Each row of numbers belongs to one of the elements below and depends on some of the facts about them. Some rows are named. Which element is each other row?

Facts:
baplumo	Δ	mifeto; baplumo	Δ	trenin; baplumo	Δ	stupom; benos	Δ	mepe; benos	Δ	laban
bonuzam	Δ	zubor; bonuzam	Δ	brefliflor; brogam	Δ	musor; brogam	Δ	rafutem; brudra	Δ	grastore
dalol	Δ	drefufor; dalol	Δ	rofel; dazul	Δ	mepe; dilik	Δ	budor; dilik	Δ	rogin
dodi	Δ	pegala; dodi	Δ	drasis; dogu	Δ	rusku; drema	Δ	musor; drema	Δ	skupir
dugun	Δ	tivek; fifel	Δ	mukol; fifel	Δ	klidros; fifel	Δ	griklal; fifel	Δ	gufam
flibin	Δ	traben; flibin	Δ	gufam; fliflon	Δ	baklupem; fliflon	Δ	gibim; fliflon	Δ	lastos
fliflon	Δ	puzok; flinil	Δ	trumul; flinil	Δ	fotok; flinil	Δ	puzok; fliske	Δ	kliguk
fliske	Δ	nifis; flistek	Δ	skupir; flistek	Δ	loskar; flistom	Δ	meskezem; flistom	Δ	trusis
flistom	Δ	sugun; flofibrim	Δ	staklu; foplo	Δ	klaskol; gapur	Δ	peges; gapur	Δ	drigrem
gase	Δ	stofluk; gase	Δ	vaklol; genil	Δ	fasak; genil	Δ	loskar; grifize	Δ	kliguk
gruve	Δ	zeflil; gruve	Δ	vaklol; gruve	Δ	somolo; kelur	Δ	plidir; lesto	Δ	tivek
lesto	Δ	trusis; maganor	Δ	zelum; maganor	Δ	lastos; maganor	Δ	fabrus; mivizol	Δ	peges
mivizol	Δ	kisames; mivizol	Δ	vupes; mogro	Δ	teplak; mogro	Δ	drigrem; mogro	Δ	vidraklu
mulam	Δ	tristum; mulam	Δ	geskom; mulam	Δ	rafutem; navaple	Δ	flitrum; navaple	Δ	grurum
neska	Δ	trusis; neska	Δ	geskom; neska	Δ	brogresu; puvi	Δ	baklupem; puvi	Δ	truflem
puvi	Δ	traben; puvi	Δ	pegala; ribodrom	Δ	flebo; ruste	Δ	rogin; ruste	Δ	kliro
ruste	Δ	loskar; sadru	Δ	truflem; sadru	Δ	rovin; sadru	Δ	pliso; skeklu	Δ	lugum
skiba	Δ	matruk; skiba	Δ	poplo; sopli	Δ	defo; sopli	Δ	vaklol; sopli	Δ	gufam
sozun	Δ	drasis; stasken	Δ	sudriklol; stasken	Δ	sugun; stastir	Δ	klamevem; stastir	Δ	branar
stastir	Δ	gruskom; stastir	Δ	nuplal; stebeges	Δ	tristum; stebeges	Δ	nuplal; steklan	Δ	kelok
steklan	Δ	treklor; steklan	Δ	sugun; stetran	Δ	kliro; stogro	Δ	kisames; stogro	Δ	pleplobror
stogro	Δ	kevol; stogro	Δ	rusku; tebin	Δ	ploru; tebin	Δ	nuplal; tramol	Δ	budor
tramol	Δ	grobas; tramol	Δ	brefliflor; vaski	Δ	vokovi; vatil	Δ	lalu; vatil	Δ	grastore
vatil	Δ	kapetrul; veza	Δ	trusis; veza	Δ	bebagror; veza	Δ	leval; zafon	Δ	flebo
zafon	Δ	pleplobror; zafon	Δ	puzok; baklupem	χ	720; baplumo	χ	89; bebagror	χ	509
benos	χ	89; bonuzam	χ	744; branar	χ	89; brefliflor	χ	89; brogam	χ	744
brogresu	χ	89; brudra	χ	509; budor	χ	744; dalol	χ	89; dazul	χ	744
defo	χ	509; dilik	χ	509; dodi	χ	451; dogu	χ	451; dradak	χ	744
drasis	χ	720; drefufor	χ	744; drema	χ	451; drigrem	χ	89; dugun	χ	89
fabrus	χ	89; fasak	χ	744; fifel	χ	744; flebo	χ	89; flibin	χ	744
fliflon	χ	744; flinil	χ	509; fliske	χ	451; flistek	χ	720; flistom	χ	509
flitrum	χ	744; flofibrim	χ	89; foplo	χ	451; fotok	χ	744; gapur	χ	720
gase	χ	720; genil	χ	451; geskom	χ	451; gibim	χ	451; grastore	χ	720
grifize	χ	451; griklal	χ	744; grobas	χ	744; grurum	χ	89; gruskom	χ	744
gruve	χ	509; gufam	χ	509; kapetrul	χ	451; kefluk	χ	451; kelok	χ	89
kelur	χ	744; kevol	χ	89; kisames	χ	509; klamevem	χ	451; klaskol	χ	509
klidros	χ	509; kliguk	χ	89; kliro	χ	744; laban	χ	89; lalu	χ	744
lastos	χ	509; lesto	χ	744; leval	χ	744; loskar	χ	89; lugum	χ	89
maganor	χ	451; matruk	χ	509; mepe	χ	89; meskezem	χ	744; mifeto	χ	89
mivizol	χ	509; mogro	χ	744; mukol	χ	744; mulam	χ	89; musor	χ	744
navaple	χ	744; neska	χ	720; nifis	χ	744; nuplal	χ	509; pegala	χ	720
peges	χ	720; pleplobror	χ	744; plidir	χ	720; pliso	χ	89; ploru	χ	89
poplo	χ	89; puvi	χ	451; puzok	χ	744; rafutem	χ	720; ribodrom	χ	451
rofel	χ	720; rogin	χ	89; rovin	χ	744; rusku	χ	509; ruste	χ	720
sadru	χ	509; skeklu	χ	744; skiba	χ	720; skupir	χ	89; somolo	χ	89
sopli	χ	744; sozun	χ	720; staklu	χ	744; stasken	χ	451; stastir	χ	744
stebeges	χ	509; steklan	χ	744; stetran	χ	744; stofluk	χ	744; stogro	χ	89
stupom	χ	744; sudriklol	χ	509; sugun	χ	744; tebin	χ	89; teplak	χ	744
tivek	χ	744; traben	χ	451; tramol	χ	744; treklor	χ	744; trenin	χ	720
tristum	χ	509; truflem	χ	720; trumul	χ	89; trusis	χ	720; tugal	χ	720
vaklol	χ	451; vaski	χ	451; vatil	χ	451; veza	χ	744; vidraklu	χ	744
vokovi	χ	744; vupes	χ	744; vutokler	χ	89; zafon	χ	89; zeflil	χ	89
zelum	χ	89; zubor	χ	451

Some rows with their names:
trusis: -11  -4   8 -10 -19  -6  -3  16 -17 -42   9  -6  -1   3  -4 -13 -12  -9   3   4   8  -7   3  -1  10  15   6 -10   3  11   4  -2
ploru:  -7  -2  -9 -10   3  -5   6   2 -15   5 -10 -10   8 -12   2  -6  -1   8   9 -17 -11   7  19  -1  10  -5  -2  12  -2 -11   2  -4
traben:  -3 -13  -7  23 -14  20  -4  -5  -6 -15   9  10  -5   4   5  -4 -10  -3  17  21  -6  -6  -6   4  10 -14  -6  11   7   9  -6  -4
grurum:  -8 -10  -8 -12   1  -2   4  -5  -8   5  -9 -15   6 -12  -1  -5  -6   9  14 -13  -4   7  17  -2   7  -3  -1   8  -2 -12  -5   0
baplumo:  -4 -12 -10 -10   5  -2  -1  -7 -10  -7  -8 -18   2 -12  -1   1  10  12   9 -16  -5   9  14  -4   6  -2  -3   8 -14 -14  -9   3
rovin:   6   6  16   1  11  -8   6  11  13  31   1   9  -8  -1   4   4 -10   1  -2  25 -13  -1 -14   2 -12  -1   4 -10  -6   3  -6   1
zelum: -11  -6  -8 -10   9   0  -1 -11 -11  21  -8 -15   2 -13  -2  -6 -12   5  14 -14  -3   6  16  -4   6  -9   2   8  -4 -10  -6   0
fabrus: -10  -8  -8 -11   8   0  -1 -11 -11  26  -8 -15   2 -13  -2  -6 -10   5  14 -12  -3   6  17  -4   6 -10   2   8  -4 -10  -6   0
gase: -12 -15   3  -3   1  -7  -4  16 -17 -35  13 -12  -2  -3  -6  -8   8 -10 -13  -5  16   3  -7  -1   7  11  -8   5  -8  10   1   3
maganor:   0 -10 -11  23  -1  12 -11 -19  -9 -11  11   6  -5  12   5   5   3   0  14   1  -1   0 -10  -2  16 -14  -3   6   4   9  -2  -1
gufam:   1   9   9   6  -2  24   5   8  11   7   6   3  -5  -4  -8  -5  -4  -6  -5   3  18 -10  11   0 -13   0  -7  18  12 -12  12  -5
lalu:   7   5   6  -2   7 -11   7  10  14  32  -4  10  -3   6   0   9 -10   4  -4  17  -7   4 -13   3   1   7   3  -9   5   1   3   2
rusku:   3  13   1  -2   3  18  -4 -12  14   6  -2   8   1   5 -11  -8   2  -4 -10 -13  18 -11   8  -3 -13  -1   1  14  16  -1  12  -5
mukol:  -2  11  15   4   6 -10   9  14  10  33   2   8  -1  -7   4   8  -7  -4  -4  23  -3  -1 -14   5 -10   0  -2  -4   4  -1  -4   2
grastore:  -5 -14   4  -9   0  -7  -1  15 -10 -33   4  -2  -4  10 -11 -13 -12  -9  -1   0  10   6   2   2  15  14   0  -2   1  11   6   1
leval:   2  18   8  -4  -1 -10   6   9   8  30   1   7  -1  -1   5   8  -6   3  -3  19  -8  -6 -14   1  -6   9   6 -12   3   0  -1   1
nuplal:  12  19   0   1   2  19   5   6   4  -1  -4  11  -1  11  -6  -7  -3  -2 -14 -15  14  -9  19   2  -1   3   0  12  13  -6  13  -8
sugun:   1  20  10  -5  -7 -10   7   9   9  28   0   7  -1   0   4   7 -10   4   3  23  -7  -7 -14   1  -4  12   7 -13   4   0   0   1
poplo:  -8 -11  -8 -11   1  -2   3  -6  -8   5  -9 -15   6 -13  -1  -5  -5   9  13 -13  -5   7  16  -2   6  -1  -1   9  -1 -13  -4   0
mulam:  -5   3 -10 -10   4  -3   0  -2 -17 -15  -8 -17   7 -13   5   1  16   5   2 -19  -9   5  19  -4   3  -3   0   2 -21 -11  -4  -2
kapetrul:   3 -14 -10  18 -25  10  -3 -12   1 -32   1  12   1  14   2   2  -6   6  15   8  -2   1  -8   4  19  -7  -4   6  11   8   3  -2

Name these rows:
No name comes twice in this set of rows, the named rows included.
-14  -3  -9 -10   7  -5  -3 -15 -11  27  -8 -15   8 -13  -3  -8  -9   3  15 -15   0   3  14  -4   3 -10   2  10   8  -8  -5  -1 | flebo
 -7  -5   7  -8  -5  -7  -2  16 -19 -41   4  -1   0   4  -2 -13  -7 -10  -9  -6   6  -2  11   4   8  11   3  -7  -5  11   8  -3 | rafutem
-10 -11  -8  23 -32  14   1  -3  -8 -14   6   9   4   0   5   3  -6  -5  16  19   8  -4 -10   8  16 -11 -10  15  12   7   1  -3 | vaklol
  5  21  13   0   4 -11   7   6  10  27  -5  11   3  -2   6   6  -7  -5  -8  14  -9   0  -9   7 -10   0   4 -13  -2   6   5   0 | musor
 11  22   0   1  -1  20   4   3   3  -8  -2  10  -1   9  -3  -6   2  -3 -14 -14  14 -10  19   1  -5   4   1   7   9  -6  13  -8 | tristum
 -9   4  -8 -10  -8  -1   3  -3 -15  -4  -8 -16   8 -14   3  -4  -2  10  13 -15  -6   0  18  -3   5   2   4  -1  -6 -13  -5  -2 | brogresu
 16   5  -2   0  -1  22  -5 -18  16 -19   1   0  -3   7  -6   2  13  -8 -18 -16  18  -5  13  -1 -14  -2  -1  -5  -3  -4  12   0 | dilik
 10   4  -4   1   6  18  -9 -10  15 -23  -1   3   1   7  -9  -3  22  -1 -18 -17  17 -11   2  -4 -18   2  -3  15  15  -2   7  -2 | mivizol
 15   0  -1   5  11  24  -5  -1  13 -15   9  -1 -11   8  -6  -3  11  -1 -15 -11  13  -8  10  -5 -14  -1  -2  10  -4  -8   8  -3 | sadru
-10 -12  12  -6  10   1  -7  15 -15  -5  12  -5  -9   2  -8 -14 -16 -10   2   7   7   0   4  -2   5   4   3   0  -6  10   0   0 | baklupem
  6  19   6   3  10 -12   9  12   4  29  -5  12   0   6   5   7  -6   1 -12   9 -12   1  -9   6   2   2   2  -6   3   4   8  -2 | gruskom
 -3 -17   7  -6   8   0  -8  16 -14 -41  12  -8  -9   5  -5 -13  -1  -9  -7   0   3   2   0  -2   2   9  -1  -2 -17  11  -3   2 | sozun

The same elements again, as new rows of numbers:
Some rows with their names:
kapetrul:   2  14   2 -23 -14   3   5  -1 -12   0  -2  12  -7   7   5   1   0  -6  11  12   8   5   0   5  11  -8  -5  12  23  31 -11
dalol:  -8  11   1  11   7  -6   5  -7   5   1   6   5 -23 -21  -8  12  -9   7  29  -1   7  -5  -1  16  -1  -5   3  15  -2  -5 -16
brudra:  23   7  14   4  -2  19  -9   5   4  -6   4  -2 -16  21  -3  16   2  10 -17  10   4   4 -14  27  11   1   5  14  17 -10 -10
vutokler:  -9  12   3   8  11  -6  10  -8   5   2   3   6 -26 -21  -9   9 -11   4  32   1   5  -3  -2  17   0 -16   0  18  -1 -10 -16
genil:  12  11  -1 -20  -7  -3   5  -4  -7  -3   1  20  26  -3  -1   3  -1  -6  -7  20   3   0   0 -11   1  -4   9   9  24  30 -13
plidir: -12  -1  18  -4 -14  15  -1   2  10   6   7   9   9 -13 -13   3  -3   0  35  22   4  13  -5   5   5  -9   1  14  13 -13 -13
matruk:  21   8  15   2   4  21  -2   3   3  -5   0   2 -15  22  -6  14   0   6 -16  13   0   7 -15  27  14 -13   2  17  17 -20 -10
stasken:   5  12   1 -13 -17   5 -10 -11 -12   0   6  18  12   1   6   3  -4  -6  -4  14   9  -1  -8   3  13  -1   5   7  17  34 -11
branar: -16  13   3   5  14  -2  15  -8   9   2   5  21 -40 -15 -16   8  -8   3  31   0   9   0  -4  12  -1 -16  -1  19   6 -12 -15
defo:  21  11  13   7   6  28   1   3  -2  -3  10   6  -8  13  -2  16  -3   7 -29  13 -13   7 -10  19  15   3   4  17  14 -37 -11
sadru:  24   4  12  19  -7  18  -1  -3   6  -5  12   4  -4  29   0  12   1  11 -20   5   1   0 -16  11   9  -1   0  14   9 -21 -13
trusis: -15   0  22  -6 -12  17 -10  -5  10   8   7  21  12 -13 -17   1  -8  -5  27  23   9  13 -14  10  13 -27   8  13  11 -15 -12
rafutem: -15  -1  19  -6  -8  15   0  -2  15   6   7  27  15 -13 -22   2  -4  -3  26  27   7  14 -10  -1   4 -17   6  14  17 -16 -13
gase: -10   1  14   4 -17  21  -6   4   5   7  20  10  24 -23  -4   9  -6   3  17  23  -6   7   0  -1   0  22   8  11  11 -21 -13
lugum: -11  13   4   4  13  -5  11  -7   4   2   1   6 -28 -20 -11   8 -11   3  34   1   5  -1  -2  19   1 -22  -1  19  -2 -12 -16
brogresu: -11  13   5   6  15  -2   5 -13   7   3   3  20 -27 -21 -14   8 -14   1  23   2   8  -2  -9  19   7 -28   5  16  -2 -12 -15
geskom:   0  13   2 -20  -7   8   3 -11  -9   1   2  34   3   6  -5  -1  -3 -10  -4  17   8   5  -8  -2  14 -19   3  11  24  24 -11
zelum: -11  13   7   8  13  -5  19 -10   8   3   4   3 -24 -16   6   3 -10  -1  36 -12   2  -5  -5  17  -4 -23   0  18  -1 -17 -15
sopli:  -5   8   2   4   1   5   9   0   6   2   3   3  26 -24   8  30   2  -3 -43  -8  -6  -2   1 -22  16  43   2  -1 -14 -16  -8
pleplobror:  -9   4   9 -11  13  12  22  -8  12   2 -14  -6  22 -15  13  19   4 -16 -18 -16   3   1  -8  -6  17  11  -2   9  -8  -8  -8
zubor:   9  13   3 -25  -7  -2   7  -2 -11  -1  -3  14   9   1   4   1  -1  -9   5  19   2   5   2  -1   7 -17   1  12  24  27 -12

Which element is each row?
No name comes twice in this set of rows, the named rows included.
  6  12   0 -15 -21   2  -3  -2 -12  -1   4  11   1   5   8   5   1  -2   6  12   9   0  -1   3   6  11  -1   8  22  39 -11 | vatil
  5  13   0 -17 -11   4   5  -6 -13   0   2  16   5   5   3   2  -1  -7   3  13   4   3  -2   0   9  -5  -2  12  22  28 -12 | kefluk
 25  10   9  11   1  28  -8   4  -1  -4  14   3   2  10   3  20  -2  11 -36  11 -12   3 -11  20   9  24  10  13  17 -28 -10 | gruve
 -9  11   3  11   9  -4  -1 -13   6   3   5  11 -20 -22  -9  10 -13   5  25  -2   9  -6  -8  19   4 -15   6  14  -5  -5 -15 | dugun
 -4  13   6  -3  18 -13  16  -2   6   1  -5   4 -22 -26 -11   9 -10   1  32   6   1   0   1  17  -1 -32   4  18   1 -12 -16 | brefliflor
 -8   0   1   0   0   7   7  -7   9  -2 -12  -3  26 -15 -10  27   6  -4 -25  -3  12   0  -3 -15  21  29  -8   5 -14   7  -9 | mogro
-12  11   0  11   9  -2   9  -8   9   2   8  22 -30 -17 -16   9  -7   7  23  -3  10  -5  -3  10  -5   2   3  15   5  -6 -15 | tebin
  0   4   7 -10   8  -8  12   0  17  -2 -11   3  32 -22  -3  26   4  -7 -37  -1   4   0  -2 -22  13  10   5  -1 -10   3  -8 | stetran
-10  -3  16   9 -22  10  -1  -2  11   6  14   9  19  -5  -8   2  -2   3  32  20   5   7  -4  -8   1  -6  -1  12   6 -15 -15 | sozun
 16   9  15  -1   7  26   2   1   9  -4   2  22 -25  27 -16  11   2   4 -21  13   5  10 -18  20  12 -11   2  18  25 -22 -10 | nuplal
-10  12   5  15   9 -10  19 -11   4   3   5   8 -28 -11  -8   4 -11   4  34  -3   4  -4  -1   6   2 -30 -10  20  -7 -20 -17 | pliso
-11  -3  16   4 -18  17 -16  -7  14   6  16  23  21 -14 -16   5  -6   1  19  23   9   6 -13   2   4   1  15   7  12  -5 -13 | neska
  5  10  -1  -4 -21   0   9 -10 -11   0  10  17  13  14  10  -1   0  -3   4   7   6  -2  -1 -15   7  -3  -7  10  14  22 -13 | dodi
-11  -7  11   2 -18  26  -5  -6   7   4   5   3  29 -13 -20   5  -3   2  39  25   9  10  -5   3   5  10  -2  17  10  -4 -15 | gapur

The same elements again, as new rows of numbers:
Named rows:
drema:   4  -2 -12  -2 -27   4  -3   4   3  11   1  -1   8   0   3  14   3  -4   7   1  -8   1   1   0 -17 -10   5  10  -3
dogu:   6   2 -11   4 -21   3  -2  14   3   6   1   1   5  -2 -13  14  -3   0   9   4  -3   2   3  -3 -16   4   1  -8   3
vaklol:   4   8  -5  -7 -17   1  -7   4   5   0  -4   1 -24  -2  -9   3  -2   6   1   1  -5   2  -4  -2 -17  -5   1   1 -17
stasken:   4  -5  -9   4 -28  -8   4   6   5   6  -1  -5   5  -7   2   8   2  -5   4   3  -8   0   7  -1  -8 -17   0  -2  -6
traben:   2   9  -6 -11 -18   5   0   9   5   2  -2   6 -21  -2 -13   1  -2   1   2   2  -5   1  -3  -1 -12  -4   3  -4 -15
gufam:  -8  10   9   2  -8   7   1 -10  -2   2  -4   2 -34  -4   3   0  -1   7  -5   4  -5   1 -12   0  -5  22  -2   1 -12
dradak:  -3   4  -3  -2   5  -4  -3 -10  -1  -4   2   4   7   2   0  -8   0   6   2   0   1  -2   6  -4   8  -7  -3   1  12
vokovi:  -2   4  -1  -3   7  -4  -3 -10   0  -7   1   3   3   2  -1 -10   0   7   1   0   2  -2   5  -4   6  -5  -2   1  11
lesto:  -4  -6  -4   5  -5 -12   0 -13  -1   1   2  -2  11  -2   8  -1   1   0   4   0  -3  -4  13  -6  16 -16  -2   4   2
tivek:  -1  -6  -1  -2  -1 -14  -1 -11   0  -7   2  -4   1   0   0  -8   1   2   0   0  -1  -5  11  -8  10  -7   2   3   5
grobas:  -4   3  -3  -6  -1  -4  -7 -16  -1  -5   0   7   3   6   2  -8   4   6   0  -1   0  -2   6  -1   2  -6   3   2  17
vupes:  -1   0  -4   4   4  -6  -8  -6  -2  -7   4   2   4   5 -12  -1  -3   9   5   1   4  -3   8  -9   2  10  -1  -5  16
stupom:  -3   5   0  -4   8  -5   0  -9   1 -10   0   4   4   3  -1 -12   0   8   1   0   3  -2   4  -3   5  -8  -3   0  15
navaple:  -4   5  -3   1   5  -2   0 -10  -1  -2   1   5  12   0   4  -6  -1   7   4   0   1  -1   7  -2  11 -13  -6   1  13
ploru:  11 -19  10   0  13   2   8  15   0  -2   2 -10   3   4  -1   0  -2  -4   0  -5   3   3  -7   2  -4  -6   7  16 -10
brogresu:  10 -27   9   4   4  -8   7  11   0   1   1 -12   1   1   0   2   0  -7  -3  -5   0   1   2   1   2  -9   9  10 -14
tebin:   8 -18   8   5  11   4  11  15  -1   4   2  -8  11   2   5   7  -3  -6   4  -6   2   4  -5   4   1 -12   3  17 -11
mifeto:   9 -13  11   0  14   0   6  13   1  -6  -2  -4   2   3  -3  -6   0   0  -4  -4   3   4  -5   7  -3  -9   2   2  -2
kelok:  10 -24  10   5   4  -9   6  10   0  -2  -1  -9  -2   0  -2  -3   1  -5  -5  -4   0   2   3   4   4 -10   7   2 -10
benos:   8 -11  10   6  11   3   8  13   0   1  -2  -2   8   0   2  -1  -1  -2   0  -5   2   6  -2   8   2 -16  -1   2  -3
kevol:  11 -16   7   7  12   0   0  18  -2   1   2  -4   1   5 -18   7  -4  -1   0  -3   4   4   1   2  -2  11   7  -3  -3

Which element is each row?
No name comes twice in this set of rows, the named rows included.
  6   7 -10  -8 -18   6   2  11   5   4   1   7 -11  -2 -17   3  -2  -3   3   4  -4   1   0  -3 -11   1   5  -9  -4 | gibim
 10 -13   7   0  13   4   5  15  -1   3   1   1  -3   4 -16  -1  -3  -4  -2  -4   3   4  -1   3   5   3   8  -4  -7 | trumul
  9 -13   9   4  12   0   5  12   0   0  -1  -3   2   2  -3  -2   0  -1  -3  -5   2   5  -2   6   1  -8   4   4  -5 | vutokler
  3   7 -11  -3 -19   8   5  11   4  10   1   9   3  -5  -8   8  -2  -3   7   3  -5   2   1   1  -6  -9   1  -7  -3 | maganor
 -2   4  -4  -5   6   0  -2  -8  -1  -2   4   9   1   3 -12  -7  -2   4   2   1   3  -3   7  -6  10   4   2  -7  11 | fotok
-10  10   5   9 -12  13  10  -6  -2  11  -1   9 -12  -7   8   5   0   1   1   4  -5   2  -7   4   4  11  -6  -5  -4 | sadru
 11 -16  10   8  11  -2  -1  16  -2  -4   0  -7   0   6 -13   5  -3   1   0  -3   5   4   0   2  -7   8   5   0  -1 | drigrem
 -7   5   2  12 -11  12   9  -2  -3  13   1   7  -6  -6   2   9  -1   0   2   6  -4   1  -4   2   2  23  -3  -8   3 | flinil
-7  7 -6 -1  2  5  1 -9 -2  6  3 14  8  0 -6 -1 -4  2  6  0  0 -2  9 -3 21 -7 -2 -7  5 | fliflon
  8 -22   9   9   3  -6   8  10  -1   4   0  -9   6  -1   3   2   1  -6  -1  -5  -1   3   4   4   7 -14   4   6 -13 | dugun
 -5  -6  -3   6  -5 -12   1 -14  -1   1   2  -1  12  -3   6  -3   1   1   4  -1  -3  -3  13  -4  18 -18  -4  -1   5 | steklan
  8  -1  -7  -6 -17   2   6  11   6   0   1  -6   0   0  -2   6  -1  -2   7   3  -3   0  -7  -5 -22  -5   4  12  -4 | klamevem

